Here is a tiny trained network, its code and every weight. The questions are about switching its units off for an input and a target symbol, where a switched-off unit gives its printed mean instead of its output.

import numpy as np


def w(rows, s, z=0):
    codes = np.array(rows[::2]) - 128.0
    scale = np.full(codes.shape[1], s)
    scale[-1] = z or s
    return codes * scale


def f(y):
    return y / 2 * (1 + np.tanh(0.7978845608 * (y + 0.044715 * y**3)))


def softmax(a):
    e = np.exp(a - a.max(-1, keepdims=True))
    return e / e.sum(-1, keepdims=True)


def log_softmax(a):
    a = a - a.max(-1, keepdims=True)
    return a - np.log(np.exp(a).sum(-1, keepdims=True))


def net(x, mask):
    ids = ['δεζλμσ'.index(c) for c in x.split()]
    T = len(ids)
    res = E[ids] + P[:T]
    r = res
    for j in range(2):
        rows = slice(3 * j, 3 * j + 3)
        q, k, v = (r @ M[0][rows].T for M in (Q, K, V))
        z = softmax(np.where(np.tri(T) > 0, q @ k.T / 3**0.5, -1e9)) @ v
        o = O[0][rows]
        res = res + np.where(mask[j], z, o[:, -1]) @ o[:, :-1]
    y = f(res @ A[0][:, :-1].T + A[0][:, -1])
    res = res + np.where(mask[2:10], y, B[0][:, -1]) @ B[0][:, :-1]
    return log_softmax(res[-1] @ U[:, :-1].T + U[:, -1])


Q, K, V, O, A, B = {}, {}, {}, {}, {}, {}
E = w([
[72,79,37,113,59,177],'δ',
[214,174,50,128,169,198],'ε',
[19,184,120,92,188,50],'ζ',
[134,70,210,45,149,205],'λ',
[218,191,194,109,101,87],'μ',
[149,129,146,119,2,84],'σ',
],0.009)
P = w([
[106,102,170,248,146,150],'0',
[126,110,133,146,132,134],'1',
[116,133,132,116,134,127],'2',
[128,137,130,88,110,139],'3',
[132,143,114,66,124,140],'4',
[126,157,113,48,103,136],'5',
[152,145,94,29,104,136],'6',
[112,170,110,13,121,116],'7',
],0.011)
Q[0] = w([
[78,122,93,61,118,142],'head 1',
[122,131,192,2,125,157],'head 1',
[141,146,99,109,128,139],'head 1',
[173,146,94,222,173,124],'head 2',
[191,76,156,102,83,178],'head 2',
[121,157,144,12,175,158],'head 2',
],0.014)
K[0] = w([
[169,160,146,16,127,115],'head 1',
[120,147,64,34,117,116],'head 1',
[112,112,163,75,115,132],'head 1',
[80,82,171,196,117,125],'head 2',
[71,201,66,121,134,59],'head 2',
[149,160,90,9,47,121],'head 2',
],0.011)
V[0] = w([
[154,93,173,100,175,149],'head 1',
[64,129,139,117,168,123],'head 1',
[194,63,168,95,112,176],'head 1',
[192,181,94,147,226,158],'head 2',
[205,164,102,156,36,118],'head 2',
[79,64,11,145,112,173],'head 2',
],0.011)
O[0] = w([
[108,185,202,87,132,142,242],'head 1',
[107,105,122,85,142,126,191],'head 1',
[100,189,208,149,98,148,252],'head 1',
[205,220,76,142,234,186,81],'head 2',
[190,148,127,245,82,107,62],'head 2',
[2,154,38,159,85,177,111],'head 2',
],0.0088,0.0035)
A[0] = w([
[192,18,71,89,116,169,255],'neuron 1',
[121,128,105,121,152,107,184],'neuron 2',
[97,182,99,105,87,141,160],'neuron 3',
[132,133,121,132,128,128,132],'neuron 4',
[124,136,122,123,118,138,107],'neuron 5',
[115,111,134,110,241,168,178],'neuron 6',
[254,167,186,97,192,13,67],'neuron 7',
[124,131,157,106,219,145,166],'neuron 8',
],0.0071,0.0025)
B[0] = w([
[171,101,80,81,157,25,162],'neuron 1',
[163,116,95,121,156,113,142],'neuron 2',
[80,118,112,156,177,227,211],'neuron 3',
[133,122,116,138,127,138,121],'neuron 4',
[107,122,132,124,139,143,132],'neuron 5',
[158,221,124,74,100,89,241],'neuron 6',
[75,3,163,178,251,224,251],'neuron 7',
[150,166,137,102,128,119,254],'neuron 8',
],0.0053,0.0041)
U = w([
[61,78,80,167,97,168,90],'δ',
[202,249,66,193,144,156,215],'ε',
[139,69,63,47,195,8,138],'ζ',
[97,185,229,71,99,158,47],'λ',
[163,42,151,189,190,121,84],'μ',
[190,100,156,194,16,2,250],'σ',
],0.0041,0.002)

Each question gives the input, a string of symbols that net reads in full, and the target symbol t.
The units are the heads (3 rows each of Q, K, V and O) and the neurons (one row each of A and B). Each row of codes is followed by its name. A weight is (code - 128) times the scale printed after its matrix; where a second scale follows, it is the last column's (O, A, B and U).
mask holds one flag per unit, heads first, then neurons. A switched-off unit (its flag False) gives its mean, the last column of its rows in O or B, instead of its output. The means were averaged over made-up inputs and are rounded, as every weight is.
A unit's drop is (log p(t) with every unit on - log p(t) with that unit switched off) / (log p(t) with every unit on - log p(t) with every unit switched off).
unit that matters most: the unit with the biggest drop
top k neurons: the k neurons with the biggest drops, biggest first
heads that matter: for each layer, one digit per head in row order, 1 if its drop is at least 0.15 and else 0, layers parted by /
drop of u: that unit's drop, to one decimal
input ζ ζ σ, target ζ: heads that matter -> 11
input ε ζ ζ ζ ζ, target ζ: top neuron -> (neuron 1)
input μ ε ε λ λ σ σ, target σ: heads that matter -> 01
input λ λ λ λ ε λ ε λ, target ε: heads that matter -> 01
input ε ζ ζ μ, target ζ: heads that matter -> 10
input λ ζ ζ, target ζ: heads that matter -> 11
input δ ζ λ δ δ, target δ: heads that matter -> 01
input λ ζ σ σ λ, target σ: top 2 neurons -> (neuron 7; neuron 3)
input δ μ λ λ δ λ μ, target μ: top 2 neurons -> (neuron 7; neuron 6)
input ζ ζ δ, target ζ: drop of head 1 -> 1.1
input σ σ ζ, target σ: drop of neuron 6 -> 0.0
input λ ζ δ δ δ, target δ: drop of head 2 -> 1.2
input λ ε λ μ ζ λ σ λ, target σ: drop of head 2 -> 1.0
input λ ζ ζ ζ λ, target ζ: unit that matters most -> head 1
